Each row has a name. Each piece below is followed by the name of the row it came from. Each question is about the rows just above it.

X: [177 128 105  75 129 127]
L: [108 117 121 122 123 133]
V: [177  51 129  75 105 127]
D: [ 87 139 139 165 143 165]
F: [ 87 139 139 165 143 171]
C: [139  85 143 120  88 127]
K: [122  92 161 139  89 113]
Z: [115 129 105  75  51  84]
U: [122  92 161  47  89 113]
Where do [129 105  75  51] appear? => Z
[ 92 161  47  89 113] => U
[ 87 139 139 165 143 165] => D
[129  75 105 127] => V
Which row holds [105  75  51]? => Z
Which row holds [ 75 105]? => V
Where do [108 117 121] appear? => L

leva: [ 83 137 147 102 151 128 130 154  96 121 136  83  94 109 183 147 122 166]
pab: [151 128 130 155 133 109 158 154  17 121 161 229  94 109 183 147 122  77]
Nuni: [ 83 189 160 102  80 116 158 154  96 121 161 155  94 109 219 110 154 134]
Fusu: [121 137 147 102 133 154 158 153  70 121 161 155  61 109 179 192 122 134]
[154  17 121 161 229  94 109 183 147 122] => pab
[153  70 121 161 155  61 109 179] is in which row? => Fusu
[151 128 130 154] is in which row? => leva
[109 219 110] => Nuni
[130 155 133 109 158] => pab
[158 154  96 121 161] => Nuni
[151 128 130 155 133 109 158 154  17 121 161 229  94 109 183 147 122  77] => pab

sote: [176 142 138 175 135 141 160 150  93 186 155 158 178 100 144]
Dato: [107  86 100  85 102 151 128 114 170 148  76 101 167 139 105]
fenep: [ 90  92 109  83  99  88  86 110 133 163  76 117 188 135  88]
talad: [130 119 122 115 121 131 130 132 130 112 113 127 127 130 127]
sadan: [181 159 123 207 102 114 124 184 214 124 201 168 126 155 122]
zis: [106 134 133  93 123 116 135 104 116 146  87 100 155 116 115]
kefe: [142 138 175 135 140 160 150  93 186 155 158 178 129  86 117]
Buv: [171 136 108 161 117 184 168 201 124 155 114 124 214 126 107]
Vipi: [156 143 120 175 119 156 136 119 142 149 152 123 112 120 133]
Where do [ 87 100 155 116 115] appear? => zis
[142 138 175 135 141 160 150  93 186 155 158 178] is in which row? => sote
[114 124 184 214 124 201 168 126 155] => sadan
[135 140 160 150  93 186 155] is in which row? => kefe
[142 138 175 135 140 160 150  93 186 155 158 178 129  86 117] => kefe
[102 114 124 184 214 124] => sadan
[114 124 184 214 124 201 168 126] => sadan

kizal: [ 93 103 163 147]
Lapam: [158 159 137 131]
Vefo: [159 158 137 121]
dig: [149 143 115 113]
zof: [159 158 154 154]
pov: [ 44  88 103 186]
Where do [159 158 137] appear? => Vefo
[158 159 137] => Lapam
[158 159] => Lapam
[ 93 103] => kizal

barab: [151 138 148 191 148 134 131 159 119  76  42  72 101  95 123 143 130 109
  90 109  78 103 112]
fip: [ 72 101  95 123 145 130 160 211 142 124 149 128 127 168  86 105 120 160
 170 147 156 178 188]
dalo: [ 87 137 125 142 152 125 140 123 196  80  96 113 117 117 109 129 172 149
 119 124 152 124 132]
tof: [ 85 187 232 150 190 175 128 116 123  77  94 137 154 122 136 113 129 117
 140 175 135 116 131]
Kig: [100 100 139 184 133 135 164 197 179 163 151 131 136 160 126 170 157 128
  78 109  90 138 162]
gugo: [151 138 148 129 148 134 131 159 119  76  42  72 101  95 123 143 130 109
  90 109  78 103 112]
[179 163 151] => Kig
Which row holds [157 128  78 109  90 138]? => Kig
The row with [151 138 148 129 148 134 131 159 119  76  42  72 101  95 123 143 130 109
  90 109  78 103 112] is => gugo
[151 138 148 191 148 134 131 159 119  76  42  72 101  95 123 143 130 109
  90 109  78 103 112] => barab
[154 122] => tof

